Below are the code and all the weights of a small trained network. Each question names an input and a target symbol and asks about switching units off, where a switched-off unit gives its printed mean instead of its output.

import numpy as np


def w(rows, s, z=0):
    codes = np.array(rows[::2]) - 128.0
    scale = np.full(codes.shape[1], s)
    scale[-1] = z or s
    return codes * scale


def norm(h):
    return h / np.sqrt((h * h).mean(-1, keepdims=True) + 1e-5)


def f(y):
    return np.maximum(y, 0)


def softmax(a):
    e = np.exp(a - a.max(-1, keepdims=True))
    return e / e.sum(-1, keepdims=True)


def log_softmax(a):
    a = a - a.max(-1, keepdims=True)
    return a - np.log(np.exp(a).sum(-1, keepdims=True))


def net(x, mask):
    ids = ['ΓΔΞΦΨΩαβεζηθστ'.index(c) for c in x.split()]
    T = len(ids)
    res = E[ids] + P[:T]
    q, k, v = (norm(res) @ M[0].T for M in (Q, K, V))
    z = softmax(np.where(np.tri(T) > 0, q @ k.T / 3**0.5, -1e9)) @ v
    res = res + np.where(mask[0], z, O[0][:, -1]) @ O[0][:, :-1]
    y = f(norm(res) @ A[0][:, :-1].T + A[0][:, -1])
    res = res + np.where(mask[1:13], y, B[0][:, -1]) @ B[0][:, :-1]
    return log_softmax(norm(res)[-1] @ U[:, :-1].T + U[:, -1])


Q, K, V, O, A, B = {}, {}, {}, {}, {}, {}
E = w([
[133,183,208,155],'Γ',
[119,141,158,176],'Δ',
[130,159,198,162],'Ξ',
[134,171,201,158],'Φ',
[121,128,175,163],'Ψ',
[133,177,201,151],'Ω',
[135,100,32,78],'α',
[144,137,23,100],'β',
[133,126,42,90],'ε',
[106,114,11,170],'ζ',
[99,138,254,219],'η',
[131,177,108,61],'θ',
[117,134,97,72],'σ',
[97,96,80,168],'τ',
],0.013)
P = w([
[184,107,118,110],'0',
[165,240,95,138],'1',
[154,91,157,108],'2',
[149,248,137,148],'3',
[142,55,167,91],'4',
[131,227,107,142],'5',
[126,59,173,94],'6',
[117,221,114,146],'7',
[110,65,169,96],'8',
[97,214,131,145],'9',
[95,72,166,91],'10',
],0.013)
Q[0] = w([
[113,240,95,129],'head 0',
[124,109,127,156],'head 0',
[161,248,84,216],'head 0',
],0.017)
K[0] = w([
[219,139,122,167],'head 0',
[151,191,131,81],'head 0',
[248,116,114,137],'head 0',
],0.017)
V[0] = w([
[88,74,40,247],'head 0',
[80,173,64,2],'head 0',
[69,179,137,155],'head 0',
],0.0098)
O[0] = w([
[254,37,131,245,61],'head 0',
[84,41,160,10,3],'head 0',
[195,174,195,114,29],'head 0',
],0.0084,0.004)
A[0] = w([
[128,187,84,133,95],'neuron 0',
[254,143,177,95,228],'neuron 1',
[70,102,53,121,105],'neuron 2',
[162,142,67,113,179],'neuron 3',
[235,139,92,52,136],'neuron 4',
[76,114,162,79,205],'neuron 5',
[193,73,179,144,255],'neuron 6',
[88,189,150,169,246],'neuron 7',
[43,167,103,113,161],'neuron 8',
[158,36,185,111,185],'neuron 9',
[144,108,80,89,86],'neuron 10',
[219,68,149,199,242],'neuron 11',
],0.014,0.0039)
B[0] = w([
[48,97,202,18,180],'neuron 0',
[2,94,53,148,169],'neuron 1',
[194,142,128,133,168],'neuron 2',
[162,65,143,223,170],'neuron 3',
[137,170,80,165,154],'neuron 4',
[172,42,137,184,200],'neuron 5',
[79,163,78,131,190],'neuron 6',
[202,82,166,192,255],'neuron 7',
[160,138,93,38,224],'neuron 8',
[40,182,121,85,177],'neuron 9',
[188,144,122,182,150],'neuron 10',
[29,106,143,122,224],'neuron 11',
],0.0091,0.0098)
U = w([
[136,148,172,89,86],'Γ',
[184,74,124,123,94],'Δ',
[120,168,168,78,103],'Ξ',
[103,83,100,178,152],'Φ',
[121,184,146,135,204],'Ψ',
[194,54,118,141,119],'Ω',
[125,168,141,105,118],'α',
[181,108,174,206,28],'β',
[99,63,174,30,150],'ε',
[222,194,111,198,133],'ζ',
[207,82,149,112,132],'η',
[162,145,170,135,33],'θ',
[1,85,120,105,128],'σ',
[148,65,159,57,253],'τ',
],0.012,0.0029)

Each question gives the input, a string of symbols that net reads in full, and the target symbol t.
The units are the heads (3 rows each of Q, K, V and O) and the neurons (one row each of A and B). Each row of codes is followed by its name. A weight is (code - 128) times the scale printed after its matrix; where a second scale follows, it is the last column's (O, A, B and U).
mask holds one flag per unit, heads first, then neurons. A switched-off unit (its flag False) gives its mean, the last column of its rows in O or B, instead of its output. The means were averaged over made-up inputs and are rounded, as every weight is.
A unit's drop is (log p(t) with every unit on - log p(t) with that unit switched off) / (log p(t) with every unit on - log p(t) with every unit switched off).
The circuit of an input: a set's keep is (log p(t) with only the set's units on - log p(t) with every unit switched off) / (log p(t) with every unit on - log p(t) with every unit switched off). Starting from the 12 units with the biggest drops (on a tie, the unit counted first), units are removed one at a time, each time the one whose removal leaves the highest keep (on an exact tie, the one counted first), for as long as the keep stays at least 0.8.
circuit, biggest first: the units of the circuit, biggest drop first
top k neurons: the k neurons with the biggest drops, biggest first
drop of u: that unit's drop, to one decimal
input ζ α Δ θ Φ Φ, target σ: circuit, biggest first	[head 0; neuron 11; neuron 1]
input Ψ σ α ε τ Ψ, target ζ: circuit, biggest first	[neuron 11]
input Ψ θ σ Ξ Γ θ Ξ Φ Δ η, target ζ: top 2 neurons	[neuron 11; neuron 7]
input τ Ψ τ Ξ, target Φ: top 2 neurons	[neuron 1; neuron 11]
input τ τ α, target σ: top 3 neurons	[neuron 9; neuron 11; neuron 7]
input Ψ α Ψ η ε Δ τ α θ θ, target ζ: top 4 neurons	[neuron 11; neuron 7; neuron 9; neuron 3]
input ζ Γ Ψ ε Ψ Ξ, target σ: top 2 neurons	[neuron 11; neuron 1]
input Ψ ζ τ σ Ψ Γ ε Ω τ σ, target ζ: circuit, biggest first	[neuron 11; neuron 7]
input Ψ Δ Ψ Ξ Ω Ψ Φ σ, target ζ: top 4 neurons	[neuron 11; neuron 7; neuron 3; neuron 9]
input Ψ Ξ Γ Ψ θ β, target ζ: top 2 neurons	[neuron 3; neuron 11]
input σ τ Φ, target σ: top 2 neurons	[neuron 1; neuron 9]
input Ξ Ψ τ Ξ Ψ α Ω α Ψ Ψ θ, target τ: drop of neuron 11	0.1
input Ψ τ Ψ Ξ Ξ ε ζ Ψ ζ Φ, target ζ: drop of neuron 7	0.3
input Ψ Ξ Ξ η Ξ σ Δ, target ε: drop of neuron 11	0.2
input ζ β τ τ Ψ τ Ψ α Ξ Ψ β, target ζ: top neuron	[neuron 4]
